Below is a small trained network, with its code and all its weights. Each question gives an input and a target symbol and asks what happens when units are switched off, that is, made to give their printed mean instead of their output.

import numpy as np


def w(rows, s, z=0):
    codes = np.array(rows[::2]) - 128.0
    scale = np.full(codes.shape[1], s)
    scale[-1] = z or s
    return codes * scale


def norm(h):
    return h / np.sqrt((h * h).mean(-1, keepdims=True) + 1e-5)


def f(y):
    return y / 2 * (1 + np.tanh(0.7978845608 * (y + 0.044715 * y**3)))


def softmax(a):
    e = np.exp(a - a.max(-1, keepdims=True))
    return e / e.sum(-1, keepdims=True)


def log_softmax(a):
    a = a - a.max(-1, keepdims=True)
    return a - np.log(np.exp(a).sum(-1, keepdims=True))


def net(x, mask):
    ids = ['αβγδεζηθλμξστφω'.index(c) for c in x.split()]
    T = len(ids)
    res = E[ids] + P[:T]
    r = norm(res)
    for j in range(2):
        rows = slice(2 * j, 2 * j + 2)
        q, k, v = (r @ M[0][rows].T for M in (Q, K, V))
        z = softmax(np.where(np.tri(T) > 0, q @ k.T / 2**0.5, -1e9)) @ v
        o = O[0][rows]
        res = res + np.where(mask[j], z, o[:, -1]) @ o[:, :-1]
    y = f(norm(res) @ A[0][:, :-1].T + A[0][:, -1])
    res = res + np.where(mask[2:10], y, B[0][:, -1]) @ B[0][:, :-1]
    return log_softmax(norm(res)[-1] @ U[:, :-1].T + U[:, -1])


Q, K, V, O, A, B = {}, {}, {}, {}, {}, {}
E = w([
[134,102,93],'α',
[142,122,88],'β',
[105,75,128],'γ',
[112,184,149],'δ',
[128,39,101],'ε',
[107,70,138],'ζ',
[126,60,80],'η',
[98,177,169],'θ',
[114,167,143],'λ',
[129,114,124],'μ',
[62,117,200],'ξ',
[89,121,175],'σ',
[252,179,127],'τ',
[91,175,71],'φ',
[116,191,137],'ω',
],0.018)
P = w([
[161,86,141],'0',
[240,163,44],'1',
[132,8,159],'2',
[164,84,116],'3',
[154,80,168],'4',
[137,88,156],'5',
[167,117,150],'6',
[177,48,120],'7',
[139,20,151],'8',
[122,4,173],'9',
],0.0034)
Q[0] = w([
[166,100,111],'H1',
[9,116,80],'H1',
[156,148,130],'H2',
[127,115,169],'H2',
],0.012)
K[0] = w([
[140,175,186],'H1',
[1,162,3],'H1',
[76,102,100],'H2',
[168,116,115],'H2',
],0.0088)
V[0] = w([
[87,109,48],'H1',
[63,51,198],'H1',
[5,164,58],'H2',
[116,204,192],'H2',
],0.022)
O[0] = w([
[101,143,34,244],'H1',
[36,133,187,234],'H1',
[6,49,6,138],'H2',
[158,53,139,4],'H2',
],0.019,0.0024)
A[0] = w([
[96,60,156,193],'N1',
[152,75,7,12],'N2',
[198,140,125,92],'N3',
[105,100,111,254],'N4',
[131,165,170,10],'N5',
[174,25,169,98],'N6',
[54,82,33,119],'N7',
[141,255,105,123],'N8',
],0.0097,0.0016)
B[0] = w([
[151,60,186,192],'N1',
[206,41,188,205],'N2',
[133,107,74,136],'N3',
[139,60,133,176],'N4',
[157,194,162,136],'N5',
[99,50,181,178],'N6',
[82,22,183,254],'N7',
[68,252,199,203],'N8',
],0.011,0.0044)
U = w([
[125,150,94,85],'α',
[144,153,77,168],'β',
[97,141,128,4],'γ',
[155,100,138,42],'δ',
[118,159,130,32],'ε',
[105,155,153,98],'ζ',
[83,162,84,200],'η',
[142,90,169,120],'θ',
[156,84,152,86],'λ',
[153,175,163,152],'μ',
[78,102,186,154],'ξ',
[112,116,176,18],'σ',
[255,167,171,232],'τ',
[130,94,2,221],'φ',
[172,93,120,158],'ω',
],0.0099,0.0033)

Each question gives the input, a string of symbols that net reads in full, and the target symbol t.
The units are the heads (2 rows each of Q, K, V and O) and the neurons (one row each of A and B). Each row of codes is followed by its name. A weight is (code - 128) times the scale printed after its matrix; where a second scale follows, it is the last column's (O, A, B and U).
mask holds one flag per unit, heads first, then neurons. A switched-off unit (its flag False) gives its mean, the last column of its rows in O or B, instead of its output. The means were averaged over made-up inputs and are rounded, as every weight is.
A unit's drop is (log p(t) with every unit on - log p(t) with that unit switched off) / (log p(t) with every unit on - log p(t) with every unit switched off).
unit that matters most: the unit with the biggest drop
heads that matter: for each layer, one digit per head in row order, 1 if its drop is at least 0.15 and else 0, layers parted by /
drop of u: that unit's drop, to one decimal
input η φ μ ξ, target φ: heads that matter	10
input τ θ μ φ τ ζ η, target τ: heads that matter	01
input τ σ α, target τ: heads that matter	01
input φ φ δ ξ, target φ: heads that matter	10
input η ω θ β φ β δ, target φ: heads that matter	11
input σ σ η α σ ε τ ξ ε φ, target φ: heads that matter	10
input ε δ η η γ φ β, target φ: heads that matter	11
input β η τ θ ζ, target τ: heads that matter	01
input μ ξ τ μ, target τ: unit that matters most	H2
input τ ζ μ δ λ ζ ω τ τ ω, target τ: heads that matter	01
input ω ε η μ τ θ η, target τ: heads that matter	11
input β φ α λ, target φ: heads that matter	10
input λ θ φ η η μ φ, target φ: heads that matter	10
input ω φ ξ φ α α, target φ: drop of H1	0.3
input η λ τ η λ ξ τ τ ω, target τ: drop of H2	0.5
input ζ τ μ, target τ: drop of H2	0.7
input τ η β, target τ: drop of H2	0.2
